In the rows, 128 means zero.
Known rows:
[128 180  67 110  94  79 114 177 140 174 115 170  84 146 105  75 100 125
 137  95 115 102 112  98 106 147  78]: nuni
[120 132 140 138 113 168 122 140 153 130 123  85 135 104 103 160  91  93
  87 118 137 150 163 180 206 133 215]: flibes
[154 153  99 146 139  97 116 153 127 133 147 136 113 134 114 146 135 141
 140 116 103 138 127 130 125 122 124]: gretapo
[101 142  98 147 116 116 121 123 124 149 118 128 120 121 112 133 129 139
 149 132 103 108 121 119 155 131 110]: peskipli
[118 136  91 145 116  88 125 130 115 163 123 127 104 138 111 125 133 140
 152 125 112 113 124 119 134 130  98]: fluzu
[135 178 102 167  90 134 154 114  93  67 100 102 165 165  86 142 143 157
  96 144 113 172 142  90 140 159  89]: klokim
[ 87 130 110 152 114 138 124 117 138 141 105 119 135  94 120 137 131 149
 144 140  93  98 113 126 170 129 113]: zikesti
[113 119  76 149 100 147 102 114 123 153 124 112 143 103 125 115 135 165
 126 144  65 109 132 134 165 118 127]: brenok
[127 110  73 155 112 156  99 141 123  78  98  41 137  70 151 154  96  99
 225 159 118 102 112 118 150 134 143]: grebidi
[117 136  93 145 111 123 130 132 127 143 116 117 125 115  95 147 133 157
 133 153  96  95 153 145 139 152 128]: pebrur
[137 139  96 151 137 120  90 130 135 134 159 138 134 115 150 109 137 137
 146  98  79 153  95 107 156  88 118]: tiflebruk
[121 181  97 120 123 127 105 190 173 126 123 166 119 106 122 103  99 115
 123 101  97 114 101 101 138 132 115]: ditrom
[ 86 169 146 126 125 138 147 184  77 124 134  92  78 124 147 204 133 156
 129 149  20  99 164 114 172 154 154]: rore
[103 136 102 148 110 125 118 123 131 145 113 117 127 111 110 138 139 151
 145 148  98 104 132 132 154 139 123]: zazufum
[121 142 109 152 135 141 113 148 147 109 132 126 147  96 127 161 133 143
 133 135  91 129 128 135 152 128 147]: pibon
[ 86 129  96 176 143 149 153 160 125 150 116 157 156 135 141 144 124 182
 167 153 140 124 217 111 129 155 169]: fluvifus
[120 131  75 165 146  97 115 123  76 153 171 124 134 138  77 151 132 162
 168 135  75 146 122 173 137 105 129]: kebru
[127 101 143 191 152 144 136 106 168 136  86 101 127  83 126 235 190 144
 122 162 119  84 132 141 141 142 140]: tregram
[134 133  81 148 123 115  99 126 128 155 143 132 131 121 141 105 138 147
 139 111  76 137 115 116 152 101 109]: skava
[ 76 167 154 126 126 129 143 178  87 136 137  94  69 129 155 184 124 139
 143 131  28 109 136  92 180 128 136]: letan
[ 83 138  92 150 122 102 117 125 107 158 139 139 123 134  84 124 123 141
 170 124  96 118  92 142 151 115 102]: legak

Facts:
γ(degefla, stuvusti); γ(driflumin, stavos); γ(drisur, brenok); γ(droloken, letan); γ(droloken, plokor); γ(fletrubi, ditrom)
γ(flibes, pibon); γ(flibes, nopak); γ(foskesu, narum); γ(foskesu, mabrar); γ(gretapo, branun); γ(klebri, narum)
γ(lebrir, peskipli); γ(lebrir, nopak); γ(nozoku, plokor); γ(peful, refego); γ(refis, klenek); γ(skava, klenek)
γ(sosto, rore); γ(teber, plezak); γ(vides, nunus); γ(vides, pitro); θ(barar, sidam); θ(bisko, sosto)
θ(boklal, gustes); θ(branun, bepler); θ(braste, kiplor); θ(brenok, skava); θ(bresi, stavos); θ(briplu, dasi)
θ(budris, briplu); θ(degefla, vima); θ(dezan, zosti); θ(driflumin, zoskom); θ(dritisti, klafli); θ(floklon, zosun)
θ(fluvifus, braste); θ(fluzu, drisur); θ(gelak, ditrom); θ(gibar, lamon); θ(grebidi, boklal); θ(grupli, zoriku)
θ(kebru, gredrepo); θ(kiplor, bisko); θ(klebri, basus); θ(klokim, lebrir); θ(lebrir, zoplik); θ(legak, floklon)
θ(letan, rore); θ(limeklur, nunus); θ(mabrar, driflumin); θ(meplan, klokim); θ(minel, stodok); θ(mobi, gretapo)
θ(nafle, pibon); θ(narum, fletrubi); θ(naza, kuflin); θ(nopak, narum); θ(nuni, gelak); θ(nunus, dezan)
θ(pastik, skotris); θ(pebrur, nozoku); θ(peklaklis, foskesu); θ(peskipli, peful); θ(pitro, soflo); θ(pledrel, rumos)
θ(plezak, setrik); θ(plika, barar); θ(pliles, tregram); θ(plokor, flibes); θ(refis, droloken); θ(rore, vides)
θ(rumos, refego); θ(sibes, grupli); θ(sidam, plokor); θ(skava, tiflebruk); θ(skiska, fluvifus); θ(sosto, gibar)
θ(steplum, pitro); θ(stodok, mabrar); θ(stuvusti, grebidi); θ(suklogrun, kemin); θ(teber, kebru); θ(teror, letan)
θ(tregram, klenek); θ(zazufum, bunok); θ(zikesti, nibozan); θ(zoriku, pligre)

Rows:
No name comes twice in this set of rows, the named rows included.
[126  94 130 190 135 120 143 103 149 157  82  97 116 110 110 218 192 153
 117 166 127  75 149 145 131 151 129]  pliles
[ 78 165 142 124 113 110 154 171  71 153 128  95  54 141 147 179 127 144
 144 136  33  98 143  92 173 143 121]  teror
[100 127  72 159 129  88 109 108  64 165 160 120 126 146  76 140 133 166
 174 133  86 134 120 171 138 111 115]  teber
[114 132  93 169 154 123 108 124  93 120 167 120 160 116  89 170 134 165
 156 137  68 152 122 180 149 108 151]  gredrepo

The same nodes again, as new rows of numbers:
Known rows:
[166 107 121  85 151 109  86 113 149 126 105 122 148 123  93 121 128 109
 157  78 106 136 108 187 191 117 224  69 121 139 168 134  77  99  75 120
 144 149]: fluzu
[146 104 139 138 127 132  96 142 182 132 144 132 117 103 172 119 123 104
 133  96 152 123 129  64 165 139 150 142 110  98 137 119 147  70 132 125
 149 146]: peful
[121 133 130 133 141 107 114 125  96 125 139 126 133 108 121 114 112 134
 124 149 120 118 122  92 122 133 131 137 167 133 127 153 101 107 146 138
 137 146]: gelak
[144 122 113 121 141 133 151 102  97 128 111 126 122 143 102 159 171 170
 144 138 148 148  82 179  87 143 136 121 110 140 126 122 134 185  98 141
 113 120]: nopak
[191 134 117 125 135 119 135 123  82 124 107 121 125 112 125 127 151 189
 139 169 157 126 114 121 106 129 153 105 121 134 135 145 110 196 120 113
 106 140]: peklaklis
[117 152 143 126 117 147 164 126 130 122 131 122 131 172 117 125  80  82
 135 106  86 146 166 160 140 164  98 116 117 126 124 100 120 117 106 111
 132  99]: pitro
[105  91 126 135 137 135 112 101 116 136  91 116 138 149 115 125 189 115
 115 127 146 142 114 106 112 108 190 137 160 145 140 115 163 193 107 178
  51 136]: degefla
[130 115 127 145 121 126 111 138 161 131 157 136 102  94 146 149 118 157
 136 120 131 122  52 130 134 169 112 155 114 122 100 154 126 107 161 120
 192 136]: pibon
[170 115 130 132 127 114 106 115  97 135 116 141 115  97 104 148 110 120
 126 146 141 141  32 129  96 164 119 146 124 137 105 143 119 125 127 105
 144 158]: nafle
[ 78 113 131 140 129 155 126 149 145 126 180 127  95 132 140 129 153  94
 138 151 124 123 119 119  80 140 108 174 131 123 126 132 100  95 138 130
 188 166]: basus
[115 110 149 133 134 143  80 126 103 130 144 144 122 161  99 133 124  67
 116 182 134 147 142 131  79  99 138 136 162 138 139 111 113 106  96 129
 158 151]: zikesti
[ 81 136 155 114 165  66 110 120 100 119 107 142 136 131 100 131  88 159
 108 156 120 145  89 138  95  82 142  92 149 143 120 138 131 117 109 130
 122 125]: dritisti
[159 115 119 129 105 163 130 139 144 131 132 125 128 115 136 119 131 108
 126 126 138 119 130 127 137 133 125 129 129 130 126 128 101 161 127 116
 122 135]: lebrir
[146 134 134 131 129 141 128 132 133 125 124 132 128 134 133 132 109 143
 126 154 151 128 152 127 132 112 131 121 124 118 131 120 144 131 116 130
 145 101]: driflumin
[160 135 111 103 120 117  93 108  71 130 122 128 128 130 129 135 159 100
 118 106 127 135 156 147  78  87 159 150 151 116 120 144 146 104 119  92
  93 131]: skiska
[236 116 142 140 107 137  94 117 112 129  86 128 145 127 129 115  79  74
 135 114 151 152 154  62 140 175 168 122 146 107 145 116 155 124 113 121
  87 145]: bresi
[169 107 151 137 131 141 106 110 115 133 131 141 119 132  94 139 121  78
 124 149 126 148  85 114 108 137 120 161 121 116 125 111 138  90  99 114
 150 163]: suklogrun
[129 126 134 125 129 117 132 132 116 124 127 129 136 127 130 123 131 137
 128 135 141 132 132 126 135 133 136 130 132 126 132 127 125 133 129 127
 126 122]: zugra
[131 128 155 126 149  94  99 138 110 119  97 137 146 139 122 135 113 126
 116 154 137 154 147  95  91 110 138  92 128 140 129 134 143 116 107 112
  97 144]: brenok
[101 128 112 123 137 141 157 125 162 125 135 114 101 133 152 149 180 165
 149 111 146 133 115 169 123 155 142 138 103 120 128 123 130 170 132 155
 163 110]: fletrubi
[100 132 128 135 121 136 160 120 138 131 127 135 125 128 116 137 107 146
 110 139 138 119 114 155 134 102 104 152 115 124 118 103 152 148 120 141
 122  87]: floklon

Rows:
No name comes twice in this set of rows, the named rows included.
[122 118 107  94 158 115 106 124 208 121 135 115 141 118 143 121 125 121
 158  57  82 120 129 171 221 117 193  76 118 126 164 133  82  88 111 131
 188 127]  drisur
[ 69  97 118 138 135 127 122 117 170 134 112 109 128 136 165 123 184 138
 115  95 130 127 122  76 150 119 156 144 157 125 139 119 156 166 144 195
  92 110]  vima

Now the same nodes, written a new way:
Known rows:
[155 137 112 120 125  77 141  87 109  91 122 142 125  92  80 144 110 144
 131 174 133 124  83 148 144 134  95]: klenek
[144 101  97 124  99  70 127 107  57 135 133 155 132 112 150 114  96 142
 137 154 123 157 125 146  86 194 182]: nibozan
[123 147 145 111  99 119 133 150 132 159 141 128 120 172 120 125 120  85
 101 133 152 144 115  78 182 131 120]: briplu
[120 125 135 113 108 147 136 152 161 148 151 121 127 179 124 116 159  78
  97 147 149 141 139  58 181 112 113]: budris
[127 177 140 101 123  85 143 167 106 169 142 143 116 155 116 129  99 104
 105 149 148 125 100  85 196 165 109]: dasi
[120  99  98 152 139 178 100 132 161  95 120 131 110 116 148 103 162 113
 111 149 133 167 146 134 100 142 121]: nuni
[ 83 103 122 156 132 161 125 151 162 147 155  81 164 124 128 104 140 157
 164  92 115  84 160 141  91  80 139]: nopak
[ 92 111  97 116  87 172  69  92 151 109 134 127 131  89 149 122 141 152
 126 148 160 159 172 150 113 104  66]: suklogrun
[143 136 142  94 147 117 164 145  84 141  84 166 149 149 162 136  79 177
 142 126 130 152 170 162 125 141 188]: drisur
[134 103 143 148 142 136 116 136 161 127 161 130 137 130  75  97 191  92
 123 100 123 146 138 131 126  70  85]: peklaklis
[101 146  96 125 140 125 109 137 145 162 136 138 128 140 133 125 132 136
 116  98 159 144 158 140 120 114 104]: sidam
[110 149 107 122 141 122 109 140 136 157 139 137 130 134 151 134 136 130
 109  99 146 137 159 143 113 118 104]: barar
[104 124 117 125 122 152  97 125 163 151 127 129 126 145 146 124 165 125
 114  96 150 152 169 128 113 104 104]: plika
[154 159 126 111 128  95 139 109 112 134 115 142 127 131 119 174 103 143
 129 107 116  97  91 124 123 137 117]: gustes
[111 128 189 183 122 137 113 134 146 127 176  71 185 111 104  80 168 127
 172 117 111  92 129 123 151  66 118]: plezak
[100 158 134 164 126  79 103 112  96 115 117 114 150  98 145 134  79 191
 146 165 158 138 137 156 163 142 175]: bepler
[193 170 135 107 106  99 134  89 117 148 142 159 165 124 153 111 146 111
 125 104 112 152 122  79  60  76 100]: rumos
[183 178 137 118 119  73 135  89  83 157 143 175 155 119 153 132 123 125
 130 106 125 146 108 100  54 103  85]: refego
[146 150  89 154 160 118 109 147 105 106 122 158 112  94 150 142 106 133
 102 137 141 170 118 167 119 191 102]: ditrom
[110 142 145 124 102 135 111 145 108 131 129 132 137 133 123 109 120 116
 127 137 151 135 139 127 142 124 117]: zoriku
[105 136 121 111 108 137 147 138 154 114 103 149 103 125 102 152  95 119
 118 131 133 103 125 133 100 113 126]: driflumin

Rows:
No name comes twice in this set of rows, the named rows included.
[135 127  85 147 146 152 103 133 126 116 119 160 110 101 159 118 141 122
 115 148 139 170 126 144 110 163 124]  gelak
[146 159 140 145 161  79 117 147  98 137 156 158 143 114  81 138 133 119
 123 102 125 128 112 157 129 117  69]  foskesu
[115  33 102 129  98 124 123 108 125 129 125 139 126 144 153  81 147 127
 144 172 134 176 152 123  92 158 196]  zikesti
[ 82  90 132 164 108 127  82 101 158 107 126  97 144 127 150  85 138 154
 138 171 165 156 164 131 155 112 183]  branun
[171 123 141 118 108 136 127  79 148 148 142 138 150 142 146  93 174  86
 134 115 124 142 139  67  57  66 104]  pledrel
[123 177 108 111 149  88 112 140 115 170 131 153 132 141 134 163 113 156
 110  78 157 129 151 152 116 133 106]  flibes
[127 165 139 122 119 104 112 161  82 139 129 142 144 123 126 124  89 132
 125 155 146 132 112 135 147 140 107]  pligre
[126  85 147 101 135 162 148 126 134 122  86 135 147 169 152 113 132 143
 154 128 135 166 200 151 123  95 185]  fluzu
[129 158 101  97 114 116  79 104  99 128 131 152 146  57 139 138  93 179
 128 145 153 153 149 182 118 123  50]  kemin

Now the same nodes, written a new way:
Known rows:
[133 138 137 113 116 132 110 112 134 113 139 129 117 121  93  99 133 120
 130 147 104 149 104  74 139 139]: budris
[127 128 146 115 130 145 102 115 130  99 111 114 149 117 141 120 130 147
 147 144 140 114 135  99 135  96]: skiska
[118 117  95 142 137 152 134  92 139 129 143 108  94 122 174 114 125 143
 115 106 106 144 122  93 115  95]: stuvusti
[224  93 122 202 131 111 159 123 103 158 103  87 121 177  89 122 136  95
  93 146  89 146  81 124 149 108]: gibar
[132 164 167 153 132 138 107  76 113 100 137 152 143 162 164  81 122  80
 141 110 128 149 109 114 108 128]: nopak
[125 134  99 111 112 170 118 125  82 134 125 121 181 142 126 105 128 136
 102 161 125 138 125 118 113 123]: limeklur
[145 164  66 143 183  55  69  96  86 172 117 128 172  84  72  79 109 168
 159  61 150 156 132 122  95  87]: zoriku
[165 185 113  67 113 168 153  40  86 140 111  95  74 143  99 147 137 150
 221 134  62  80 122 177 127 121]: sidam
[133 131 124 128 134 138 122 114 122 117 125 126 129 131 120 122 131 129
 127 133 124 133 127 116 127 114]: plezak
[157 178 115  79 116 163 148  51  92 133 111 103  83 141  98 142 139 144
 201 132  70  94 121 163 128 120]: barar
[116 142 136 161 156 152 135 105 102  91  98 146 147 145 132 149 135 121
 121  99 129 149 130 146 116  87]: brenok
[132 130 125 127 135 137 123 113 122 118 124 127 129 131 119 121 133 129
 126 131 123 135 126 116 128 115]: pastik
[158 130 123  95 152 129 146 107 136 101 129 147 131 148 116 111 115 140
 109 135 126 136 140 115 119 112]: minel
[184  82 107 129 128 148  80 104  93 118 219 174  68 126 100 187 176 106
 134 168 190 105 132 103   9 114]: lebrir
[116 132  69  90  85 204 116 148  36 159 129 115 247 154 144  88 119 145
  74 192 130 137 125 129  96 141]: dezan
[ 94 108 141 129 152 114 116 153 159 154 143 115 116 119 147 133 125 115
 125 154 140 119 141 185 156 172]: vides
[120 140 137 114 105 115 150 144 136 158 133 125 114 123 143 152 120 130
 159 115 123  98 131 172 129 163]: flibes
[108 125 139 132 111 108 140 165 144 148 136 136 127 120 146 143 121 124
 132 114 139 116 130 153 133 159]: basus
[108 124 140 131 110 107 141 164 144 149 136 136 127 119 145 144 120 123
 132 115 140 116 130 152 131 159]: bunok
[102 125 119 117  93 132 139 178 110 166 138 128 174 129 157 132 116 130
 112 138 143 116 131 159 120 170]: zosti
[142 110 138 160 110  97 156 168 137 165 129 122 124 137 134 143 122 111
 119 118 127 121 114 156 138 159]: lamon

Rows:
No name comes twice in this set of rows, the named rows included.
[127 192 207 172 126 134  96  50 105  89 148 176 153 189 205  48 111  39
 156  92 136 159  95 116  94 143]  narum
[194  89 180 151 122 128 101 130 135 111  79  57 179 130 164 118 124 153
 158 175 150  76 117  87 164  64]  kiplor
[107 130 151 118  94 102 131 167 157 148 151 136 117 112 128 125 121 116
 138 127 125 126 112 119 142 185]  dasi
[145 167  63 145 186  56  64  91  81 169 114 129 173  85  64  75 112 169
 158  60 148 162 129 118  94  82]  grupli
[143 152 121 108 128 149 133  88 108 123 118 118 110 137 109 128 136 134
 155 133 101 120 125 134 129 115]  plika
[101  97  61 158 137 169 150  69 162 147 169  81  53 109 250 105 114 160
 101  69  88 155 117  68  96  74]  grebidi
[185  83 105 131 129 152  78  98  90 113 219 177  65 127  95 187 180 104
 132 169 189 109 131  97   7 109]  klokim
[150 106 192 116 121 143  77 130 147  85  79  71 193 105 185 120 123 173
 180 170 171  64 138  76 160  60]  braste
[130 145 149 101  99 127 102 116 145 114 155 133 108 112  77  82 132 111
 135 157  92 158  85  44 150 165]  briplu
[131 120 139 102 125  98 162 165 159 140 144 148 130 134 150 135 104 134
 120 119 146 112 145 156 124 162]  zoskom
[ 96  90 125 122 238 156  62  86 158 128 140  79  98 130 116  94 140 107
 108 233 124 143 149 196 190 147]  rore
[160 173 117  79 117 159 147  58  96 140 115  99  85 142 108 142 133 147
 203 134  76  86 124 168 126 122]  plokor
[139 147  97 135 158 102  96 102 102 139 120 128 147 111  94 100 124 147
 140 100 134 146 128 116 112  99]  sibes
[100 150 147 192 172 161 149 105  90  70  75 163 167 155 148 175 137 114
 119  68 136 159 134 176 107  66]  skava

